Below is a small trained network, with its code and all its weights. Each question gives an input and a class and asks what happens when units are switched off, that is, made to give their printed mean instead of their output.

import numpy as np


def w(rows, s, z=0):
    codes = np.array(rows[::2]) - 128.0
    scale = np.full(codes.shape[1], s)
    scale[-1] = z or s
    return codes * scale


def norm(h):
    return h / np.sqrt((h * h).mean(-1, keepdims=True) + 1e-5)


def f(y):
    return y / 2 * (1 + np.tanh(0.7978845608 * (y + 0.044715 * y**3)))


def log_softmax(a):
    a = a - a.max(-1, keepdims=True)
    return a - np.log(np.exp(a).sum(-1, keepdims=True))


def net(x, mask):
    res = np.array(x, float).reshape(1, 8) / 4 @ E
    u = 0
    for l in range(3):
        y = f(norm(res) @ A[l][:, :-1].T + A[l][:, -1])
        res = res + np.where(mask[u : u + 5], y, B[l][:, -1]) @ B[l][:, :-1]
        u += 5
    return log_softmax(norm(res)[-1] @ U[:, :-1].T + U[:, -1])


A, B = {}, {}
E = w([
[134,179,121,85,45,66,123,118],'x0',
[111,136,218,77,163,169,133,210],'x1',
[112,131,148,169,102,193,234,195],'x2',
[140,127,30,142,106,106,79,174],'x3',
[161,131,106,84,108,69,72,242],'x4',
[148,171,63,80,117,153,54,148],'x5',
[1,180,100,200,170,216,90,158],'x6',
[36,124,37,104,105,121,181,50],'x7',
],0.0065)
A[0] = w([
[124,122,157,233,188,189,190,196,165],'0.n0',
[227,175,238,111,135,12,139,133,141],'0.n1',
[115,48,51,140,17,136,152,233,3],'0.n2',
[63,165,140,131,129,156,15,100,103],'0.n3',
[253,72,157,131,119,113,21,159,218],'0.n4',
],0.0059,0.0023)
B[0] = w([
[205,2,146,88,195,95,202,42,201],'0.n0',
[76,124,142,211,8,42,81,110,238],'0.n1',
[155,118,80,104,166,104,105,234,153],'0.n2',
[80,198,220,85,168,100,110,112,171],'0.n3',
[74,158,168,131,64,114,197,104,255],'0.n4',
],0.0085,0.0052)
A[1] = w([
[26,181,173,63,185,94,59,105,118],'1.n0',
[167,207,72,136,132,133,105,82,202],'1.n1',
[123,37,197,204,143,254,141,129,184],'1.n2',
[110,142,33,78,119,88,160,198,4],'1.n3',
[140,127,195,180,164,195,188,84,145],'1.n4',
],0.0075,0.0016)
B[1] = w([
[23,148,150,155,167,221,67,176,254],'1.n0',
[180,118,116,110,172,212,159,96,159],'1.n1',
[129,25,176,246,104,108,197,184,233],'1.n2',
[192,195,83,106,217,118,254,167,171],'1.n3',
[200,81,95,158,183,231,134,240,232],'1.n4',
],0.0077,0.0046)
A[2] = w([
[79,191,74,101,147,90,245,228,104],'2.n0',
[153,194,88,155,158,43,178,203,95],'2.n1',
[163,86,84,3,144,125,187,101,2],'2.n2',
[82,223,20,115,117,148,171,94,157],'2.n3',
[225,86,115,126,95,42,102,112,185],'2.n4',
],0.0063,0.0012)
B[2] = w([
[245,102,86,56,153,81,53,143,229],'2.n0',
[130,112,151,4,172,24,71,209,198],'2.n1',
[95,217,49,192,249,147,67,86,144],'2.n2',
[205,153,30,163,188,142,96,87,198],'2.n3',
[46,254,206,66,57,213,139,144,252],'2.n4',
],0.007,0.003)
U = w([
[179,131,52,60,194,65,118,199,84],'0',
[145,17,140,226,178,156,242,190,134],'1',
[22,152,162,146,192,192,57,149,69],'2',
[146,143,38,154,147,167,141,10,64],'3',
[101,136,195,121,36,49,142,126,251],'4',
],0.012,0.0026)

Each question gives the input, the list of numbers given to net, and the class t.
The units are the neurons (one row each of A and B). Each row of codes is followed by its name. A weight is (code - 128) times the scale printed after its matrix; where a second scale follows, it is the last column's (A, B and U).
mask holds one flag per neuron, layer by layer. A switched-off neuron (its flag False) gives its mean, the last column of its row in B, instead of its output. The means were averaged over made-up inputs and are rounded, as every weight is.
A unit's drop is (log p(t) with every unit on - log p(t) with that unit switched off) / (log p(t) with every unit on - log p(t) with every unit switched off).
The circuit of an input: a set's keep is (log p(t) with only the set's units on - log p(t) with every unit switched off) / (log p(t) with every unit on - log p(t) with every unit switched off). Starting from the 12 units with the biggest drops (on a tie, the unit counted first), units are removed one at a time, each time the one whose removal leaves the highest keep (on an exact tie, the one counted first), for as long as the keep stays at least 0.8.
circuit, biggest first: the units of the circuit, biggest drop first
most important unit: the unit with the biggest drop
k most important neurons: the k neurons with the biggest drops, biggest first
k most important neurons of layer l: the k neurons of layer l with the biggest drops, biggest first
drop of u: that unit's drop, to one decimal
input [4,8,0,8,5,0,-5,-8], class 4: most important unit : 0.n1
input [1,6,4,0,-7,8,7,2], class 1: circuit, biggest first : [0.n0, 1.n2]
input [-3,4,0,0,8,-1,2,-7], class 4: circuit, biggest first : [1.n4, 0.n1, 0.n4]
input [7,-6,-4,0,2,7,2,2], class 3: 2 most important neurons : [1.n1, 2.n3]
input [-7,6,-3,1,-3,2,8,3], class 1: 2 most important neurons of layer 1 : [1.n2, 1.n4]
input [3,7,-7,5,-7,8,-4,3], class 2: 2 most important neurons : [1.n0, 0.n3]
input [-4,7,-6,-6,0,-6,8,-4], class 1: 2 most important neurons : [0.n0, 1.n2]
input [-6,3,-6,8,-7,-3,-5,4], class 3: 2 most important neurons of layer 1 : [1.n0, 1.n2]
input [-8,3,2,-3,6,5,-4,-5], class 4: 2 most important neurons : [0.n1, 1.n0]
input [1,6,6,3,-1,3,5,4], class 1: 2 most important neurons : [0.n0, 1.n2]
input [2,-8,-7,2,6,2,5,-8], class 2: drop of 0.n3 : 0.3
input [6,-2,8,3,5,8,7,-2], class 0: drop of 1.n3 : 0.0
input [3,2,6,8,-1,4,-7,-8], class 4: drop of 0.n4 : 0.1
input [5,6,4,4,-4,1,8,-4], class 1: circuit, biggest first : [0.n0]
